Below is a small trained network, with its code and all its weights. Each question gives an input and a target symbol and asks what happens when units are switched off, that is, made to give their printed mean instead of their output.

import numpy as np


def w(rows, s, z=0):
    codes = np.array(rows[::2]) - 128.0
    scale = np.full(codes.shape[1], s)
    scale[-1] = z or s
    return codes * scale


def f(y):
    return y / 2 * (1 + np.tanh(0.7978845608 * (y + 0.044715 * y**3)))


def softmax(a):
    e = np.exp(a - a.max(-1, keepdims=True))
    return e / e.sum(-1, keepdims=True)


def log_softmax(a):
    a = a - a.max(-1, keepdims=True)
    return a - np.log(np.exp(a).sum(-1, keepdims=True))


def net(x, mask):
    ids = ['ΘΞΨβγεμτ'.index(c) for c in x.split()]
    T = len(ids)
    res = E[ids] + P[:T]
    u = 0
    for l in range(3):
        q, k, v = (res @ M[l].T for M in (Q, K, V))
        z = softmax(np.where(np.tri(T) > 0, q @ k.T / 2**0.5, -1e9)) @ v
        res = res + np.where(mask[u], z, O[l][:, -1]) @ O[l][:, :-1]
        u += 1
        y = f(res @ A[l][:, :-1].T + A[l][:, -1])
        res = res + np.where(mask[u : u + 12], y, B[l][:, -1]) @ B[l][:, :-1]
        u += 12
    return log_softmax(res[-1] @ U[:, :-1].T + U[:, -1])


Q, K, V, O, A, B = {}, {}, {}, {}, {}, {}
E = w([
[170,211,146,26,129,111,117,226],'Θ',
[118,214,116,99,194,122,178,98],'Ξ',
[106,169,1,112,140,76,151,170],'Ψ',
[118,151,159,114,113,132,113,62],'β',
[83,71,94,105,144,65,142,43],'γ',
[216,106,151,65,153,106,110,229],'ε',
[124,157,173,142,138,136,202,221],'μ',
[160,93,120,190,99,103,57,157],'τ',
],0.02)
P = w([
[82,127,76,213,175,235,103,13],'0',
[129,161,84,144,152,53,179,52],'1',
[124,179,106,131,156,45,142,59],'2',
[123,174,114,144,193,98,137,76],'3',
[104,178,122,135,189,105,127,96],'4',
[93,177,132,145,203,126,132,111],'5',
[89,170,130,151,185,94,119,115],'6',
[69,156,142,144,182,105,116,124],'7',
[98,155,120,175,168,97,116,128],'8',
[88,138,124,154,143,59,103,137],'9',
[78,130,122,178,147,90,111,144],'10',
[49,133,151,148,147,111,97,171],'11',
[78,116,134,185,109,67,96,162],'12',
[3,121,158,163,158,135,81,183],'13',
],0.007)
Q[0] = w([
[255,156,193,168,145,99,30,208],'L0H1',
[55,198,89,34,140,196,65,77],'L0H1',
],0.0048)
K[0] = w([
[96,154,138,146,93,147,114,186],'L0H1',
[195,196,213,1,203,68,165,132],'L0H1',
],0.0089)
V[0] = w([
[108,134,97,153,2,124,95,109],'L0H1',
[82,137,207,175,145,45,119,178],'L0H1',
],0.0056)
O[0] = w([
[114,159,190,125,249,234,131,172,147],'L0H1',
[110,184,99,84,157,103,160,157,252],'L0H1',
],0.013,0.0023)
A[0] = w([
[127,137,112,186,149,154,67,78,159],'L0N1',
[107,135,178,153,83,69,110,153,162],'L0N2',
[32,38,168,85,171,137,118,25,189],'L0N3',
[191,254,147,4,82,140,168,129,144],'L0N4',
[22,167,108,112,161,78,122,88,223],'L0N5',
[129,183,156,154,120,141,134,94,253],'L0N6',
[106,102,95,169,168,48,139,124,73],'L0N7',
[88,164,95,140,125,79,185,151,193],'L0N8',
[88,160,157,125,218,126,117,65,102],'L0N9',
[116,137,105,162,128,143,99,167,80],'L0N10',
[144,96,32,164,131,156,116,181,112],'L0N11',
[166,156,96,142,161,149,153,84,63],'L0N12',
],0.0083,0.0014)
B[0] = w([
[47,214,124,199,98,143,157,126,173],'L0N1',
[111,112,144,245,125,239,43,144,165],'L0N2',
[162,100,96,206,128,72,138,82,189],'L0N3',
[64,78,95,197,168,172,61,94,253],'L0N4',
[196,182,60,155,121,79,232,121,226],'L0N5',
[62,114,133,127,136,107,150,138,137],'L0N6',
[139,121,89,63,175,171,122,139,200],'L0N7',
[162,195,254,165,162,89,157,157,203],'L0N8',
[128,52,142,109,85,63,171,69,159],'L0N9',
[117,115,192,152,112,94,119,99,163],'L0N10',
[138,145,173,124,56,115,116,203,177],'L0N11',
[104,140,167,32,59,136,157,113,125],'L0N12',
],0.0067,0.0065)
Q[1] = w([
[95,125,123,165,193,90,35,123],'L1H1',
[117,173,139,255,177,118,198,147],'L1H1',
],0.0072)
K[1] = w([
[3,89,155,182,122,110,113,86],'L1H1',
[158,111,155,217,107,92,70,43],'L1H1',
],0.0069)
V[1] = w([
[217,255,147,17,97,11,42,125],'L1H1',
[146,184,201,140,100,125,216,165],'L1H1',
],0.0044)
O[1] = w([
[111,72,105,41,113,91,203,179,4],'L1H1',
[98,253,115,117,140,154,205,194,39],'L1H1',
],0.013,0.003)
A[1] = w([
[134,125,180,110,186,163,167,180,195],'L1N1',
[164,95,110,159,92,171,91,48,219],'L1N2',
[136,98,148,116,110,77,2,97,196],'L1N3',
[22,154,139,79,121,81,143,130,255],'L1N4',
[66,172,83,121,140,67,153,68,175],'L1N5',
[146,71,126,65,193,155,94,142,118],'L1N6',
[237,84,162,108,9,170,110,162,219],'L1N7',
[50,157,93,104,49,152,166,109,56],'L1N8',
[148,123,205,134,166,106,164,123,199],'L1N9',
[195,125,77,103,149,133,96,141,129],'L1N10',
[184,196,91,172,56,120,149,109,80],'L1N11',
[90,197,194,165,113,170,166,138,190],'L1N12',
],0.0085,0.0018)
B[1] = w([
[157,75,150,164,132,117,2,87,162],'L1N1',
[144,147,115,77,126,106,77,135,200],'L1N2',
[98,158,160,151,103,160,128,142,245],'L1N3',
[76,148,157,181,112,140,134,106,140],'L1N4',
[195,125,156,138,76,192,210,138,215],'L1N5',
[178,110,108,126,196,132,39,73,161],'L1N6',
[47,40,150,42,71,71,199,138,139],'L1N7',
[136,152,153,73,50,115,101,104,127],'L1N8',
[82,121,51,155,90,194,68,105,151],'L1N9',
[149,164,96,103,151,123,133,118,156],'L1N10',
[161,167,190,92,184,113,166,131,186],'L1N11',
[74,209,83,84,108,118,105,165,172],'L1N12',
],0.0071,0.011)
Q[2] = w([
[255,150,120,18,129,119,168,66],'L2H1',
[76,146,131,185,83,91,193,63],'L2H1',
],0.0089)
K[2] = w([
[146,76,99,239,176,72,161,151],'L2H1',
[128,165,68,107,125,111,153,2],'L2H1',
],0.0099)
V[2] = w([
[71,230,159,103,1,183,158,206],'L2H1',
[152,81,173,104,10,18,220,84],'L2H1',
],0.005)
O[2] = w([
[140,246,181,44,166,132,165,1,114],'L2H1',
[255,207,103,238,166,37,150,120,254],'L2H1',
],0.0098,0.0024)
A[2] = w([
[114,226,157,118,106,127,145,85,7],'L2N1',
[105,99,199,123,42,94,109,2,105],'L2N2',
[133,117,56,115,92,89,163,101,160],'L2N3',
[123,146,60,177,195,58,70,155,206],'L2N4',
[110,92,106,83,163,128,208,89,131],'L2N5',
[118,169,156,36,145,114,143,187,224],'L2N6',
[139,166,75,77,133,90,74,118,194],'L2N7',
[86,103,94,72,117,160,124,183,206],'L2N8',
[79,103,71,147,94,162,105,163,70],'L2N9',
[145,126,128,107,233,159,98,158,136],'L2N10',
[138,69,158,202,75,147,60,119,202],'L2N11',
[137,116,94,151,145,88,63,226,95],'L2N12',
],0.0087,0.0017)
B[2] = w([
[172,28,194,102,125,95,123,138,216],'L2N1',
[101,172,71,160,162,116,129,138,179],'L2N2',
[42,240,182,113,115,159,51,201,176],'L2N3',
[162,66,102,120,137,196,212,166,254],'L2N4',
[85,65,175,119,139,215,121,229,133],'L2N5',
[176,134,20,52,104,101,152,72,171],'L2N6',
[80,102,138,153,58,140,143,197,157],'L2N7',
[127,109,113,167,78,194,147,53,204],'L2N8',
[91,80,124,129,160,29,147,133,181],'L2N9',
[146,127,195,92,109,118,2,130,176],'L2N10',
[100,155,94,101,191,141,173,181,215],'L2N11',
[83,116,78,163,86,111,117,71,234],'L2N12',
],0.0076,0.021)
U = w([
[181,134,187,145,39,205,70,210,74],'Θ',
[133,89,205,156,119,158,172,133,4],'Ξ',
[122,145,96,64,176,102,152,178,77],'Ψ',
[117,172,95,176,112,8,69,57,128],'β',
[151,145,110,171,87,182,141,132,210],'γ',
[80,196,132,142,156,108,111,180,193],'ε',
[93,95,135,152,35,41,118,144,122],'μ',
[139,174,96,138,1,162,110,94,168],'τ',
],0.0061,0.0019)

Each question gives the input, a string of symbols that net reads in full, and the target symbol t.
The units are the heads (2 rows each of Q, K, V and O) and the neurons (one row each of A and B). Each row of codes is followed by its name. A weight is (code - 128) times the scale printed after its matrix; where a second scale follows, it is the last column's (O, A, B and U).
mask holds one flag per unit, layer by layer, with each layer's heads first. A switched-off unit (its flag False) gives its mean, the last column of its rows in O or B, instead of its output. The means were averaged over made-up inputs and are rounded, as every weight is.
A unit's drop is (log p(t) with every unit on - log p(t) with that unit switched off) / (log p(t) with every unit on - log p(t) with every unit switched off).
The circuit of an input: a set's keep is (log p(t) with only the set's units on - log p(t) with every unit switched off) / (log p(t) with every unit on - log p(t) with every unit switched off). Starting from the 12 units with the biggest drops (on a tie, the unit counted first), units are removed one at a time, each time the one whose removal leaves the highest keep (on an exact tie, the one counted first), for as long as the keep stays at least 0.8.
circuit, biggest first: the units of the circuit, biggest drop first
most important unit: the unit with the biggest drop
top k neurons: the k neurons with the biggest drops, biggest first
k most important neurons of layer l: the k neurons of layer l with the biggest drops, biggest first
input τ Ψ Ξ γ ε ε γ τ γ τ Ξ Θ ε, target μ: circuit, biggest first => (L2N4 L1N7)
input Θ τ Ψ β τ Θ ε μ Θ β, target β: circuit, biggest first => (L2N4)
input τ τ ε, target Θ: circuit, biggest first => (L2N10 L0H1 L1N1)
input τ γ τ Ξ, target γ: circuit, biggest first => (L2H1 L0N3 L2N4 L0N5)
input τ τ ε γ ε γ τ τ τ Θ, target τ: circuit, biggest first => (L2H1 L0H1 L2N6 L2N8)
input ε τ ε ε μ, target γ: top 2 neurons => (L2N4 L1N7)
input γ Ψ γ ε β τ τ τ τ ε Θ, target ε: top 4 neurons => (L0N4 L1N3 L0N3 L0N8)
input Ψ τ ε ε Ψ τ, target β: top 2 neurons => (L0N11 L2N4)
input Ξ γ Θ γ γ τ Ψ γ Ψ γ ε μ, target Ξ: top 3 neurons => (L1N8 L0N12 L2N1)
input τ Ψ γ τ τ ε Ψ, target γ: top 3 neurons => (L0N3 L2N4 L0N5)
input β τ γ γ β ε Θ Ξ Ψ τ Θ μ, target Θ: 3 most important neurons of layer 0 => (L0N1 L0N12 L0N7)
input μ τ Ψ ε τ ε Ξ τ, target Ψ: top 2 neurons => (L1N12 L0N4)
input τ μ ε μ τ Ξ Ξ ε τ, target τ: top 3 neurons => (L1N12 L0N1 L2N6)
input ε τ β τ ε ε τ Ψ, target Ψ: 2 most important neurons of layer 0 => (L0N5 L0N7)
input β τ τ τ β γ β Θ Ψ τ τ ε τ τ, target Θ: top 4 neurons => (L0N1 L1N2 L0N4 L0N3)
input ε τ ε τ ε τ Θ ε τ τ μ, target γ: top 2 neurons => (L1N7 L2N4)
input Ξ ε γ Θ τ τ, target Ξ: 3 most important neurons of layer 0 => (L0N12 L0N1 L0N4)
input β β Θ γ ε τ τ ε β τ μ μ, target Θ: top 2 neurons => (L1N2 L0N1)
input μ Θ μ μ μ τ β Ψ τ τ, target Ψ: top 2 neurons => (L0N4 L1N12)
input γ μ β ε Ξ τ μ ε ε τ μ, target ε: top neuron => (L0N3)
input ε τ Ψ ε ε Ψ Ψ Θ τ, target γ: top 2 neurons => (L1N7 L2N4)
input Ψ τ τ Θ γ γ Ξ τ ε τ τ ε Θ μ, target β: top 2 neurons => (L0N4 L0N11)
input Ξ γ Ψ Ξ ε Θ, target Ξ: top 2 neurons => (L0N4 L1N8)
input Ψ τ τ τ ε, target Θ: most important unit => L1N6
input τ τ τ Ψ, target Ψ: 2 most important neurons of layer 0 => (L0N5 L0N4)
input τ Θ γ τ ε τ τ τ τ Ψ ε ε Ψ ε, target μ: 3 most important neurons of layer 1 => (L1N1 L1N5 L1N6)
input Θ τ γ τ τ γ β τ, target μ: 2 most important neurons of layer 0 => (L0N4 L0N5)
input γ ε Ψ γ ε μ τ γ τ Ψ ε τ, target ε: most important unit => L1H1
input Ψ τ τ τ τ β μ ε Ψ τ ε β ε μ, target β: 4 most important neurons of layer 0 => (L0N11 L0N4 L0N1 L0N12)
